Each row was made from one path, in order. Every step used is in the known rows, and no mark comes twice. Write each row's path.
Each row is shifted at random along 8 fixed directions that mean nothing.
Known rows:
pazaz busoz savorad lepi gova pagir dega: [-150,   46,  -77, -182,   39,  301,  122, -470,  -46,  101,  117,  326,
  -78,  162, -220,  111,   37,   27,  185,   22,  -41, -245, -403,   17,
  381, -248, -120,  180,  207,  -14, -376, -208,  -27,   87,   -5,  135,
 -420,   21, -383, -193,  -91,  300,  -85,  -67,  151, -123,  -75, -180,
   48,   41]
gova savorad lepi busoz: [ 118,  240,  -82,   21,   82,  134,  -24,  228, -163, -142,  -79, -305,
   64,   70,   -5,  -94, -155, -241, -384,  229,  -58,  -56,  265,   58,
   48,  189,  196,  -80,  195, -120,  -17,   12,  221,   28,   12,  330,
   -8,  -73,  -37,  121,  248,  -13,   71,  -49,  -84, -227,   18,  -16,
    8,  -35]
pagir dega gova savorad lepi busoz pazaz: [-188,  -30, -132,   79, -113,  111,  -73,  266, -494, -117,   12,   77,
 -129,  -38,   90,  349, -154,  196, -299,   80, -146, -126,   40,   37,
  106,  -60,  251,  401,   99,  -24,  134,  264,  -50,  -79,   77,  137,
   93, -155,   76,  150, -133,   14,  -70,  -78, -335, -433, -415,  118,
 -402, -126]
busoz lepi pimen bodu gova: [ -22,  226,  151, -163,  114,    7,  -56, -372, -153,  137,  566, -112,
  -90,   36,  342,  -28,  240,  179,  392, -108, -168, -212,   51,  303,
 -329, -243,  -31, -129,  -53,  210, -185,  -13,   -9,  140, -387, -184,
 -291,    6,  144, -234,   49, -126, -359,  580,  536, -231, -212,  155,
  197,  318]
pimen lepi gova savorad: [  25,  182,   35,  154, -208,   13,  330,   53,   82,  -18,   -3, -442,
  -71, -236, -200,   27, -142, -206,   20,  136,   62,  -17,  169,   63,
   73,  438,  -72, -382,  -21,   80,  -85, -138,  129,  342,  -86,  101,
 -374,   36, -103,  379,  148, -111,  -93, -224,  146,  220,  648, -110,
  579,  186]
bodu gova dega pazaz busoz savorad lepi: [ 352,  118, -307,   71, -174,   37,  -26,  -86,  178,  223,  259, -202,
 -141,  -53, -130,   81,  -39, -139, -122, -233, -303, -357, -150, -271,
   98,  364,  107,   92,  240, -200, -232,  -93,   63,  126,  263, -116,
 -228,  177,  103,   23,   77,  105,   16,   53, -561, -337,  271,  -60,
   73, -172]
busoz pazaz bodu pimen gova savorad lepi: [ 172,  283,   16,  -87,  -16,  130,  178, -256,  118,  376,  439,   70,
 -148,  -78, -101,   75,   -3, -143,   17, -348, -398,  -99,    7,  -76,
  -75,   32,   -1, -172,   18, -188, -262,  -93,  360,  189,  -29,  -44,
 -228,   36,  116,  -93,   86,  -72,  -60,   51,  -10,  -22,  311,   -8,
  201,  -15]
busoz savorad lepi gova pagir dega bodu: [ -76, -208, -345,  150,  -44,   76, -102,   19,  -90, -115,  -59,  -60,
  -65,  197, -242,  -89,  -78, -231,   63,   97,   53, -227, -231,  -46,
  295, -200,  -76,  257,  291, -241, -192,  -11,  -49,   -2,  -82,   89,
 -251,   28,  -56,  -35,  -33,   76,   55,  -58,  -56,   31,  -58, -294,
  -35, -118]
bodu pimen lepi busoz savorad gova pagir dega: [  84,  289,  -15,   36,  -51,  197,   36,   92,   -6,  276,  189,  -56,
 -144,  -35,  116,  131,  -88,  -12, -208,   28,   34,  -31,  195,   34,
  159,  202,   74, -188,  113,   16, -140,  -27,  -56,  105,   46,   24,
 -255,  113,   25,   10,  180,   68,    3,   41, -118, -152,   51, -124,
   86,   50]
savorad gova dega pazaz bodu pimen: [ -83, -100, -237,   48, -223,   25,  -64, -137,  110,  236,  189,   39,
  -96,  -40,   -1,  111,   50, -155,  -36, -201,  -83, -177, -232,  -57,
   49,   17,  -25,  304,  217,  -44, -105, -156, -225,  242,   38,  -71,
 -168,   85,  158,  -45,   25,  -51,   21,   27, -149,   20,  155,  -74,
  -81,   64]
lepi gova pagir dega bodu pimen: [  75,  139,  200,   18,  -65,   86, -122,  180, -174,  172, -251,   49,
  236, -153,   18,  227,   41, -108, -167,  244,  489, -191,  332,  186,
  365,  420,  142,   22,   64,  280,   -1,   82, -291,  -12, -176,  -52,
  -21,   -2,  229,  261,   74,   41,  -25,  -58, -161, -108,  178, -306,
  126,  207]
busoz savorad gova dega pazaz lepi: [ 100,   27, -217,   40,  -37,   55,   84,   -1,   71,   32,  281, -175,
 -284,   16, -165,  -14, -231, -172,   41, -276, -400, -254,  -34, -224,
  125,   47,   70,  301,  249, -385, -195, -169,  455,  156,   76,   84,
  -26,  121,    1,  -55,   85, -119, -135, -169, -211, -146,  263,  -23,
  -96, -215]
dega bodu pimen gova pagir savorad lepi busoz: [ -29, -142, -204,  -95,  -62,   71,  -49, -485,   41,  128,  244,   49,
   32,   79,    3, -100,  218,  -25,  103, -159,  100,  -91, -279,   34,
 -188, -100, -119, -200,   95,   96, -157, -231, -284,   47,  209, -197,
 -362,   83,   28, -128,  -12, -162,   42,  205,  312,  248,   72, -125,
  234,  400]
dega bodu pimen lepi busoz: [ -62, -271, -443,  195, -210,    8,  -68, -238,  324,  171,  334,   53,
 -174,  195, -184, -242,  109,   34,  107, -380, -151,   95, -580, -227,
 -216, -291, -350, -190,  177, -212, -202, -202, -256,   54,  337, -253,
 -390,  258, -115, -190,  -40,  -43,    0,   51,  -70,  426,  157,  -85,
   95,   40]
bodu pimen gova dega busoz savorad lepi: [  26,  -15, -300,  274, -469,  -62, -223,  -62,  -12,  351,  -91, -128,
   -7,  -81,   78,  157,  163,  111,  -43,   78, -143,   -8,   61,  -37,
 -124,  238, -152,   14,  111,    0, -190,  159, -185,  169,   62, -231,
 -444,  -22,  127,   26,   71,   83,  -18,   48, -378, -210, -164,   67,
 -235,   20]
bodu gova dega busoz lepi pimen: [  45, -104, -207,  110, -330,   68,   56, -200,  396,  212, -145,  365,
  -89,   78, -416,   68,  116, -151, -112, -142,  293,  -49, -517, -336,
  336,   17, -221, -237,  184,   52, -254,  -62, -515,   -3,  257, -157,
 -306,  142, -162,   11,  -93,  346,   37, -140, -442,   85,  300, -385,
  221,   49]
pazaz busoz lepi pimen: [-110,  -49,  133,   41,  -60,  283,  -52, -223, -158,  -87, -128,   73,
 -169,  -23,  -90, -108,  -82,  132,  172,  -43, -425, -307, -169,   62,
   84, -204,   37,  355,   60,   63,  -62,   -5,   41,  283, -436,   83,
 -164, -279,   14,  170, -268,  172, -346, -145,   -7,  -77,  -91,  148,
  289,  142]
lepi busoz savorad gova dega bodu: [ -13,   70, -229,  152,   26,   86,   19,  158,    5,   20,  200, -126,
  -87,  152, -248,  -36,  -71, -131, -149, -129,  -58, -128,  133, -181,
  233,  -70,   37,  125,  295, -372, -120, -126,  310,  -46,  111,  181,
  -65,   62,  -66, -121,  132,  100, -120, -152, -159,  -46,  -71,  -34,
 -231, -273]
gova savorad lepi busoz pazaz pimen: [-134,  147, -320,  158,  -26,  105, -566,  196, -643,  -30,  -82, -316,
   67,  189,  366,  -70,  -61,   87,  -53,  425, -571, -173,   19,  364,
 -257, -192,  117,  548,  176,  -99,  -70,  462, -127,  119, -363,  100,
 -234, -214,  230,   43,   51,   67, -200,  384, -252, -569, -739,  308,
 -411,   13]
busoz pazaz bodu pimen: [  87,  117,  101,   92,  138,  224, -285,  166, -272,  101,  143,  186,
 -270,  -32,   90,  -81, -169, -155,  234, -310, -588, -378, -338,  -14,
  -20, -175,  284,  507, -101,  -17,   98,  367, -236,  216, -467, -147,
  215, -146,  528,  168, -336,   50, -204,  286, -526, -191,  -36,   22,
  399,  -65]
pimen bodu gova savorad lepi busoz: [-169,   20,  -99,  233, -292,   33,  169,   23,  259,  120,  232, -117,
  -71,   -6, -121,  -69,   83,  -21, -125,  -63,  165,  220,  -57,  -56,
 -128,  -15, -236, -234,   36,  -19,  -82,  -84, -128,  222,  215,  -54,
 -431,   32, -151, -110,   79,   58,  114, -133,  -58,  229,  137,  -23,
   91,  159]
gova dega pazaz busoz: [-236, -400,  -79,   36, -263,  148,   73, -306,  324,   32, -109,  349,
 -266,   57, -348, -153,   59, -190,  137, -332,  -17,  -34, -786, -264,
  199, -272, -298,  229,  110,   21, -100, -393, -322,  143,  202,  -52,
  148, -126,  -61,   73, -355,  134,  -91, -420, -256,  460,  420, -175,
  291,  363]
busoz pazaz lepi pimen: [ -41,   30,  -47, -107,  107,  113,   63, -447, -127,  127,  369,   36,
 -212,   61,   29,  -56,  -21,   77,  346, -178, -545, -224, -308,  118,
  -91, -391,  -63,   85,   47, -122, -267,  -76,  255,  129, -298,   18,
 -237,   33,  -24, -151, -128,  -34, -364,  213,  349,  -41,  -41,  144,
  211,  123]
lepi pimen bodu gova pagir savorad: [ -98,   66,  215,  134,   22,  120, -296,  265,   29,  150,  -54,  141,
  166,  172,   75, -180,   37,  -54, -182,  118,  466,   68,  -62,  162,
  107, -152, -156,  -85,  102,  251,  -79,  193, -477,    9, -197, -135,
  -12,   40,  205, -151,  142,  -85,  -44,  126, -188,   72,   -5, -273,
    4,  247]
pazaz savorad gova dega busoz lepi pimen: [ 215,  164,  -39,   75,  144,  200, -409,  295,  -96,  -29, -140, -112,
  -70,  138,   29, -244, -266, -183,  -18,  -36, -411, -461,  -48,  -48,
  182,  103,  178,  544,  313, -154, -153,  138,  153,  221, -317,   44,
  115,   24,  386,   79,  172,  -63, -248,  -17, -526, -401,  221, -149,
  -51, -180]
pagir gova dega bodu pimen lepi busoz: [  50,   -6, -124,   -9,   -3,   15, -245,   -6,  164,   86,  252,   73,
  -42,  228,  130,  -68,  101,   51, -107, -299,  297,    1, -129,  -45,
   57, -191, -124, -125,  317,   28, -137, -261, -254, -128,  300, -203,
  -17,  135,  182, -173,  141, -274, -196,  194,  -79,   32,   79,  -96,
 -138,  129]
busoz savorad lepi gova pagir: [-582, -268,  181,   84, -138,  345,   64,  -19, -488, -214, -307,  291,
 -199,  -55,  -34,  100, -161,   66,  131,  163,  -30,   91, -110,  160,
  190, -288,  -49,  463,  -63,  225,  127,  215, -243,  198, -350,  180,
 -133, -313, -230,  149, -480,  130,  -85, -384,   52,   80, -401,    8,
  103,  266]
pazaz pimen lepi busoz savorad: [ -49,  223,  -67,  162, -204,  109, -162,   31, -198,  374,  -76, -210,
   49,  -83,  138,   83,   68,  347,   98,  206, -471,   58,  321,  239,
 -150,  129, -129,  165,    6,  -50, -153,  129,  239,  247, -279,  -78,
 -410, -150,  153,   78,   84,  119, -263, -105,  -61, -135, -354,  276,
 -217,   30]
busoz savorad lepi pimen: [   9,  -77,  -87,  -26,  -37,  -32,   71, -407, -299,  -13,  200, -521,
   28,  -68,  166,   -7,   68,   37,   84,  208, -251, -240,  437,  284,
 -163,  -28,   81,   18,  196,  -88, -185, -173,  470,  123, -373,  167,
 -352, -147,  -96,  -74,  129,  -99, -176,  105,  692, -153, -292,  311,
  -10,  175]
pagir dega bodu gova savorad lepi: [ 428,  132, -273, -141,   89, -111,  138, -229,  126,   -7,  523, -259,
  -85,  -13,   67,   94,   13, -225,  -98, -215,  113, -464,  -14, -102,
  -19,  275,  295, -176,  192, -114, -118, -295,   80,  -53,  337,  -82,
  -84,  285,   73,  -16,  258, -165,  144,  349,  150, -222,  443, -177,
  233,   14]
busoz savorad gova pagir: [ -47,   31,  208, -202,  118,  181,  119, -208, -178,  -94,  107,  -28,
 -130,  -67,   45,  -32, -144, -205,  107,   21,  -36, -184,  186,  107,
  112,  -15,  139,  213,   27,   39,  -65, -152,  110,  129, -201,   71,
   52, -105,  -33,   12,  -40,  -58, -168, -120,  276,  -29,  134,  -69,
  205,  355]
busoz savorad lepi gova dega pazaz pimen: [-394, -136,  148,  -88,   34,  242,  -18, -107, -372,   10,  193,  192,
 -262,   42,  220,   51,  -97,  245,  182, -211, -323,   40,    7,  124,
  -65, -334,  -73,  467,   19,   47,    0,   20,  266,  146, -205,   91,
   96, -144,   -8, -126, -217, -216, -293, -172,  134,  -89, -377,  248,
 -236,  195]
savorad lepi pimen gova: [-216,   73,  309,   -2,  201,  299,  -32,  204, -358, -129,  -11,   92,
 -125,   -5,  415,  -62, -144,   86, -133,   -5, -116,   77,  235,  253,
  -94, -168,   61,  169,  -90,  259,  228,  143,  129,  205, -408,  191,
  179, -137,  232,    1,  -40, -314, -137,  -16,  231,  -45, -248,   65,
   45,  224]
pagir lepi busoz savorad gova dega pazaz: [  44,  -50, -443,  118, -173,  -11,  275,   42,  -34, -142,   -3, -207,
 -171,  -63, -437,  283, -159, -204, -219,  -28,  -12, -374, -171, -251,
  453,  139,  313,  -38,  305, -196,   -7, -130,   55,   88,  110,  398,
 -218,  -60,  -74,  243,  -81,  123,  121, -131, -101,  -93,   62,  -48,
  269, -346]
dega gova pagir savorad: [ -13, -129,  170, -233,  225,  158, -107,  140,  -91, -217,  -38,  213,
   38,   89,  -53, -130, -206,  -55, -186, -142,  135,  -13, -215,  -45,
   55,  -48,   85,  138,   52,   92,   55,   13, -177, -134,  243,  -87,
  419,   -4,  167,   42,  -24, -382,  -60, -132, -248,   14,  234, -234,
   48,  247]
busoz savorad gova dega bodu pimen: [ 341,  169,   93,   54,  339,  188, -402,  544,  -31, -100,  223,  -80,
 -250,  193,  179, -351, -391, -314, -183, -396, -231, -274,  231, -210,
   86,    2,  301,  444,  250, -298,   48,  100,  271,  -21,  -69,  -52,
  605,  132,  499,  -77,  202, -345, -176,   49, -631, -292,  223, -147,
 -156, -200]
pagir savorad gova dega busoz: [  54,  -60,  -12, -155,   59,   45,  -64, -102, -272, -305, -165,  -42,
  -33,  -58,   36,   92, -126, -226,   -7,  138,  194, -460,  -98,   63,
  225,  116,  415,  228,  104,  272,  125,   -1, -361,   88,  -39,  200,
  175, -165,  169,  269,  -67, -114,  -17,  149,   46, -231,   24,  -59,
  259,  216]
pagir savorad lepi pimen bodu gova dega: [ 121,    0,  -31, -123,  108,   57,   34, -238,  191,  -22,   95,  -86,
  109,  151,  -47, -136,   83, -255, -163,   54,  515, -155,  -86,   88,
  181,  -84,   27, -386,  266,  147, -162, -256, -143,  -11,   50,  136,
 -188,   64,   36, -160,  239, -180,  226,  216,  411,  116,  153, -274,
  274,  204]
pimen bodu gova savorad: [ 268,  330,  114,  171, -183,  -64,   85,  212,  155,  136,  235, -374,
  -10, -251,   15,   -4,   -3, -218,  -58,  -54,   49, -132,  247,  -11,
 -161,  511,  149, -197,  -99,   94,   22,   53,  -71,  273,   10, -203,
 -100,   34,  238,  184,  174,  -57,   14,   70, -293,  -97,  514,  -61,
  416,  150]
bodu pimen lepi gova: [ -77,   69,   -2,  270, -313,    3,  -38,  158,  -79,  241,   67, -291,
  -49, -206,  205,  146,  -67,  292, -100,   51, -110,  142,  337,  128,
 -165,  305,  -81, -139,   -7,  105,  -11,  183,   -7,  262,  -86, -109,
 -445,   69,   51,  150,  102, -142,  -82,  -16, -124,  -54,  -42,  224,
  -27,   14]
busoz lepi pimen gova dega pazaz savorad: [-386,   93,   50,    9, -152,   24,   17, -223, -339,  200,  463,  -44,
 -249,  -52,  266,  224,   85,  452,  332, -225, -552,  -69,   -4,  194,
 -358, -180, -177,  223,  -44,   60, -177,   98,  305,  230, -236, -117,
 -277,  -63,    5, -131,  -85, -220, -473,  150,  193, -304, -271,  372,
 -235,  123]

Which path is each row?
[ 143,  153, -123,  184, -141,   61,   14,  218, -211,   88, -112, -237,
  -32, -133,   75,  143,  -55, -124, -282,  137, -341, -172,  353,   86,
   76,  239,  120,   40,  113,  -53,  -20,  110,  329,  177, -267,  289,
   15, -169,  291,  182,  130,  -59, -174, -105, -152, -290, -107,   64,
  -66,  -72] : savorad lepi pimen gova dega busoz pazaz
[  53, -324,  194, -221,  -60,  208,  -55, -336,   35,   17, -270,  452,
  -44,   25, -221, -138,  -12,   11, -110, -110,  -62,    8, -109, -136,
  149, -178,  -90,   85,   74,   85, -124, -173,  -46,  -10,  123,   93,
  192, -341,   76,   72, -218,   31, -192, -480, -191,  196,   23,   36,
   -8,  433] : dega busoz pazaz bodu gova pagir savorad lepi
[-112,  -63,   81,   74, -173,   17, -107,  -65,  102,  211,  425,    1,
 -185,    7,  142,  -88,   89,  178,  179, -229,  -83,  -40, -159,    9,
 -190, -118, -224,  245,  -19,   43, -157,  -97, -156,  182,  124, -321,
  -62,  -39,  150, -178,  -48,  -66, -240,   -5, -261,   13,   83,   95,
  -93,  375] : pimen bodu gova pagir dega pazaz busoz savorad
[-107,   49, -211,  166,   -6,  158, -168,  141, -169,   48,  312, -295,
 -202,   24,  223,  -84, -261,   88,   37, -106, -467, -298, -115,   94,
 -131,   79,   82,  520,  204, -171, -109,   35,   47,  349,  -28,  -82,
 -294,  142,  141,   16,  113, -173, -140,   51, -229, -192,  150,   61,
  -17,   14] : pazaz savorad gova pagir dega bodu pimen lepi busoz
[-227, -432, -502,  228, -340,  -97, -145, -103,  108,  -13, -171,  -97,
  170,  212, -262,   26,   38,  105, -292,  138,  387,  104, -124,  -50,
  156, -183, -239,  -80,  460, -177, -204,  -38, -136,  -89,  336,  129,
 -585,   78, -240, -149,  142, -121,  320, -105,   30,  163, -290,  -36,
 -493, -206] : pagir savorad lepi gova dega bodu pimen
[  86,  -50,  101,   40,  -89,  146,  -90,  -76,  126,  148,   78,  -14,
 -178,  -29,  -40, -123,  -36,   32,  -22, -268,  -46,  -80,  -32, -188,
   56,  130,  -46,  114,  106,   -5,  -80, -163,   22,   90,  144, -200,
  -28,   21,  149,   53,  -89,   11, -162, -198, -369,   47,  253,    7,
  140,  238] : bodu gova dega pazaz lepi busoz savorad
[ 214,  136, -142,  109, -191,   21, -299,  113, -153,  319, -221, -287,
  306, -124,   86,  171,  166,  -83, -237,  272,  -29, -197,  451,  201,
  139,  457,   89,  125,  293,   40, -123,   41,   78,  157, -256,   96,
 -312,  -64,  371,  141,  245,    9,   73,   37, -187, -287, -161,  -14,
 -237, -122] : savorad lepi gova dega pazaz bodu pimen
[-383, -174,   77,   84,  -53,  259,  -53,  -17, -398,  -68,  -14,  256,
 -210,   62,  121,   47,  -70,   54,   63,   -2,  -65,  -24,  -95,  140,
   49, -343,  -71,  385,   34,  114,   22,  108, -121,   90, -264,   33,
    7, -174,  -26,  -43, -251,  -49, -147, -161,   79,    8, -307,  -65,
  -78,  252] : busoz savorad lepi pimen gova pagir dega bodu
[ 151,   95, -114, -161,  -25,  -50,   58, -429,   90,  138,  529, -155,
  -85,   34,   94,  100,  195,   -9,  125, -318,  187, -246,   -2,   22,
   -6,   -1,   32, -288,  265,   59, -244, -463,  -42,  -40,  233, -193,
 -208,  117,   39, -121,  131, -242, -280,  308,  369,  -51,  222,   11,
  211,  271] : pagir gova dega bodu pimen lepi busoz savorad
[ -11,  163,  224,  -23, -159,  236,    6, -310,  -11,  204,   58,   30,
  -27, -111,  -29,    0,  100,  156,  117,    8, -266, -210,   53,  161,
    3,   41,  -70,  110,   37,  157, -228,  -88,   -3,  303, -295,  -76,
 -355, -205,   16,   51,  -77,  197, -340, -104,   -4, -133,   33,   93,
  243,  331] : pazaz busoz lepi pimen bodu gova pagir
[-136,  -81, -256,   18,  235,  173, -240,  115, -138, -249,   53,   87,
 -234,  339,  -50, -166, -230,  -61,    9, -104, -138, -276, -530,  -61,
  282, -523,  119,  321,  306, -142,  -40,   54, -174,   35,  -98,  227,
  -42,  -38,  179,  -74, -128,  -25,  -75,  198, -138,  -77, -197,  -40,
   72, -162] : pagir lepi busoz pazaz savorad gova dega
[  32, -217,  135,   59, -416,  -71,  351, -501,  203,  236,   92, -345,
    5, -393, -122,  117,  162,  113,  -65, -151,  -87,  -54,  561,    2,
 -166,  424,  -64,    3,  120,  -29, -130, -495,  458,  351,   73,  -59,
 -373, -283,  -74,  173,   54,  -42, -126, -545,  256,  241,  326,  391,
  144,  398] : pazaz bodu gova dega busoz savorad lepi
[-148,   49,  111, -171,  -11,  222,   53, -361, -103,  186,  387,  255,
 -257,   12,   89,   42,  170,  -93,  276, -318, -304, -234, -447,   66,
  -18, -222,  -50,  233,   57,  202, -153, -275,  -95,  194, -110,   25,
  208, -113,   50, -131, -200,   -6, -325,   48,   63,  -88,   53,   20,
  217,  381] : gova dega pazaz busoz savorad lepi pimen bodu
[-147,  -59,  -61,  166,  -81,  221,   48,  210,  128,   33,   13,  309,
 -175,  127,  -30,  -69,  -36, -138, -247, -167,   52,  104, -334,  -95,
  128, -220, -130,    2,  123,   84,   16,   31, -247,  149,   13,  166,
   81,   23,   11, -116,  -35,   -4,   33, -149, -262,   73,  -14, -216,
   65,   30] : savorad lepi pimen bodu gova dega busoz
[ -43, -216,   61,   24, -138,   75,  -82, -170, -133,   86,  183, -170,
  -68, -134,   99, -100,  -31,   15,  -62, -215, -292, -187,  -31,   38,
 -250,   76,   29,  272,   89,   76,   11, -112,   32,  308, -166,  -86,
  -36, -119,  232,  137,  -73, -270, -170,  -94,  -35,   94,  193,  218,
  158,  356] : dega pazaz bodu gova savorad lepi pimen
[ -17,  -75, -219,  128, -222,  -55,   56, -251,  -55,   96,  436, -382,
  -87, -119,  158,  -38,   78,  114,  -19, -250, -286,  -63,  168,   23,
 -488,  141,  -16,  -87,   58,  -92,  -32, -162,  195,  214,  167, -160,
 -335,   48,   41,    8,   95, -313, -117,   75,  212,   84,  112,  282,
   74,  260] : dega bodu pimen gova savorad lepi busoz
[-256,   22,  203,  104, -230,  269,  -98, -275, -179,  256, -172,  124,
   57, -178,   62,   24,  194,   17,  141,   57,   15,  -39,  -57,  217,
 -117,   69,  -57,  158,  -84,  363,   33,   30, -432,  445, -383, -198,
 -480, -269,  167,  205, -200,  125,    4,  -35,   97,  234,   14,    7,
  446,  462] : pazaz bodu pimen gova savorad lepi busoz
[-183,   27, -228,   96, -168,  228,  118, -198, -155,   83,  220,  159,
 -193,   21, -249,  216,  -58,  133,  127, -213, -490, -238, -296, -116,
  148,  -81,  -22,  410,  210, -181, -216,  -17,  169,  197,   67,  127,
 -347,   12, -341,  -75, -176,  202, -180, -195, -261, -271, -169,  115,
 -136, -283] : pazaz busoz savorad lepi gova dega bodu
[ 138,  -49, -250,  280, -209,  177, -337,  232,   38,  183,  -51,   81,
  -91,   82, -146, -132,  -87,  -17, -167, -171, -230,   -1,  -36, -227,
   37,   32,  -50,  127,  228, -193,  -62,  127, -151,   54,   82, -150,
 -177,  116,  172,   15,   -9,   60,  -13, -176, -601,   49,  -38, -127,
 -201, -211] : dega bodu pimen lepi busoz savorad gova
[-211,  113, -257,   92,  -28,  130, -132,    7, -215,  209,  343, -109,
 -189,   98,  264,   20,  -49,  231,  201,  -49, -495, -118, -118,  223,
 -187, -195, -113,  443,   78, -144, -157,   20,   45,  269, -124, -103,
 -276,   24,  154,  -83,   65,  -94, -317,  125,   22, -114, -238,  133,
 -178,  138] : pazaz pimen lepi busoz savorad gova pagir dega bodu
[ -25,  -65, -140,  -45, -194,  257,  -95, -226, -195,  165, -267,  171,
  -34,  -74, -283,   78,   16,  -57,  116,  107, -336, -225, -280,  -59,
  257,   89,    4,  336,  116,    7, -158,  -63, -115,  177, -122,   68,
 -240, -125,   30,  186, -270,  291, -132, -298, -253,  -23,  -32, -132,
   90,  125] : dega pazaz lepi busoz savorad gova pagir
[-163,   -3, -215,  170,  -52,  109, -106,  -48,  -67,  110,  324, -307,
 -263,   50,  210, -212,  -67,  107,  283, -199, -584, -127,  -95,  155,
 -296, -194, -137,  422,   87, -186,  -92, -132,  186,  395, -204, -122,
 -202,  -44,  257,    1,   33, -207, -389,   22,  103,  121,   -8,  223,
   81,  248] : pazaz pimen lepi busoz savorad gova dega bodu
[  80,  138, -319,  -49,   72,   31,   16,  176,  -75,   17,  257,  -44,
  127,   91, -160,  124,  -63, -191, -210,  -16,  -49, -218, -365,   14,
   66,   90,  113,  -41,  205,  -74, -161,  124, -187,  -19,  196,   31,
  -62,  207,   78,  -85,  205, -241,   79,  239, -224, -285,  116, -344,
   36, -176] : dega gova pagir savorad lepi pimen bodu
[ 181,  298,   85,  118, -139,   47,   -1,   73,   -8,  396,  257, -202,
  -38, -158,  -82,   92,  -91,   -5,  -78, -142, -390,  -67,  362,   27,
  -39,  247,    4,  -91,   83, -194, -236,   75,  407,  203, -173,  -35,
 -247,  -19,  197,  101,  177,  -80, -226,  -75, -264, -113,  243,  159,
    8, -106] : busoz pazaz bodu pimen lepi gova savorad
